Below is a small trained network, with its code and all its weights. Each question gives an input and a class and asks what happens when units are switched off, that is, made to give their printed mean instead of their output.

import numpy as np


def w(rows, s, z=0):
    codes = np.array(rows[::2]) - 128.0
    scale = np.full(codes.shape[1], s)
    scale[-1] = z or s
    return codes * scale


def f(y):
    return y / 2 * (1 + np.tanh(0.7978845608 * (y + 0.044715 * y**3)))


def log_softmax(a):
    a = a - a.max(-1, keepdims=True)
    return a - np.log(np.exp(a).sum(-1, keepdims=True))


def net(x, mask):
    res = np.array(x, float).reshape(1, 7) / 4 @ E
    y = f(res @ A[0][:, :-1].T + A[0][:, -1])
    res = res + np.where(mask, y, B[0][:, -1]) @ B[0][:, :-1]
    return log_softmax(res[-1] @ U[:, :-1].T + U[:, -1])


A, B = {}, {}
E = w([
[114,32,76,132,195,45,128,255,129],'x0',
[157,67,15,49,178,186,119,173,158],'x1',
[122,205,121,216,127,158,94,208,96],'x2',
[116,56,192,130,67,162,119,108,115],'x3',
[59,117,169,187,120,203,249,84,90],'x4',
[180,201,92,198,142,151,164,121,213],'x5',
[58,159,76,94,126,157,104,150,231],'x6',
],0.0075)
A[0] = w([
[79,176,183,192,44,195,125,105,96,88],'n0',
[154,255,96,190,127,142,120,135,158,150],'n1',
[70,161,112,142,203,98,211,142,128,129],'n2',
[94,138,138,29,67,134,45,88,139,253],'n3',
[185,130,222,162,93,68,115,118,16,163],'n4',
[106,22,138,68,127,149,147,129,101,133],'n5',
[123,105,45,89,172,115,75,254,126,190],'n6',
[176,130,122,143,152,23,54,217,193,189],'n7',
[170,109,176,170,128,100,112,136,17,146],'n8',
[150,96,52,118,181,142,138,201,112,28],'n9',
],0.008,0.0041)
B[0] = w([
[77,158,147,154,72,188,173,108,117,226],'n0',
[184,149,118,135,182,112,93,129,230,241],'n1',
[123,134,150,112,139,72,111,112,120,172],'n2',
[155,136,84,71,116,71,67,22,166,220],'n3',
[140,126,62,90,98,104,103,32,127,244],'n4',
[160,143,137,129,139,76,133,141,161,210],'n5',
[61,48,54,68,81,201,153,116,43,255],'n6',
[84,145,167,162,66,191,255,153,112,235],'n7',
[139,123,110,89,110,92,94,61,162,206],'n8',
[102,69,80,95,120,165,109,133,85,189],'n9',
],0.011,0.0092)
U = w([
[195,98,101,129,159,177,164,214,164,63],'0',
[150,147,199,143,158,131,70,209,53,1],'1',
[93,187,205,245,100,191,196,159,147,161],'2',
[50,89,82,93,67,160,154,96,54,151],'3',
[239,152,88,87,157,49,52,80,215,194],'4',
[20,103,228,146,162,43,155,206,22,110],'5',
[154,131,76,147,255,167,27,197,117,76],'6',
],0.0082,0.0053)

Each question gives the input, the list of numbers given to net, and the class t.
The units are the neurons (one row each of A and B). Each row of codes is followed by its name. A weight is (code - 128) times the scale printed after its matrix; where a second scale follows, it is the last column's (A, B and U).
mask holds one flag per neuron, in row order. A switched-off neuron (its flag False) gives its mean, the last column of its row in B, instead of its output. The means were averaged over made-up inputs and are rounded, as every weight is.
A unit's drop is (log p(t) with every unit on - log p(t) with that unit switched off) / (log p(t) with every unit on - log p(t) with every unit switched off).
The circuit of an input: a set's keep is (log p(t) with only the set's units on - log p(t) with every unit switched off) / (log p(t) with every unit on - log p(t) with every unit switched off). Starting from all 10 units, units are removed one at a time, each time the one whose removal leaves the highest keep (on an exact tie, the one counted first), for as long as the keep stays at least 0.8.
circuit, biggest first: the units of the circuit, biggest drop first
top k neurons: the k neurons with the biggest drops, biggest first
drop of u: that unit's drop, to one decimal
input [-7,-7,-5,4,3,4,1], class 2: circuit, biggest first -> [n6]
input [4,-5,-2,0,-1,6,-2], class 2: top 3 neurons -> [n3 n7 n6]
input [-1,-2,6,3,0,5,1], class 2: top 2 neurons -> [n3 n0]
input [-6,-1,-5,1,7,2,2], class 2: circuit, biggest first -> [n6 n4]
input [2,-5,-4,0,-2,8,8], class 2: circuit, biggest first -> [n7 n4]
input [-2,3,2,-2,-4,7,-2], class 0: circuit, biggest first -> [n3 n4]
input [3,-1,-2,-3,6,-5,-2], class 4: circuit, biggest first -> [n6 n7]
input [6,3,3,4,7,-1,-2], class 5: circuit, biggest first -> [n4 n3 n5]
input [4,0,-3,6,0,-8,3], class 4: top 4 neurons -> [n5 n3 n7 n0]
input [1,0,-1,-6,-2,5,-6], class 2: circuit, biggest first -> [n7 n3]
input [5,-5,-3,-8,0,5,-5], class 2: top 2 neurons -> [n7 n3]
input [6,-4,0,-2,7,6,7], class 2: top 3 neurons -> [n3 n4 n8]
input [-8,-1,6,-4,-1,4,-4], class 4: top 2 neurons -> [n1 n7]
input [0,3,-3,5,-6,7,-4], class 3: circuit, biggest first -> [n1]
input [4,0,-5,7,4,8,7], class 0: top 3 neurons -> [n3 n4 n7]
input [-7,-5,2,-2,0,-4,0], class 4: top 2 neurons -> [n6 n7]
input [5,-6,-7,0,-8,6,-4], class 3: top 3 neurons -> [n7 n1 n4]
input [3,-5,-1,8,8,-2,5], class 2: top 2 neurons -> [n6 n0]
input [7,-1,1,8,6,6,-7], class 4: top 3 neurons -> [n6 n7 n8]
input [-8,-5,-2,8,-7,-7,6], class 4: circuit, biggest first -> [n3]
input [2,-6,-5,2,-5,-5,1], class 4: top 2 neurons -> [n6 n3]
input [7,1,-3,-6,-4,0,-8], class 3: drop of n7 -> 0.0
input [1,-1,7,0,1,-1,2], class 2: drop of n4 -> 0.2
input [3,8,-8,4,7,8,6], class 0: drop of n4 -> 0.5
input [0,0,6,-8,-6,2,-4], class 3: drop of n7 -> 0.8
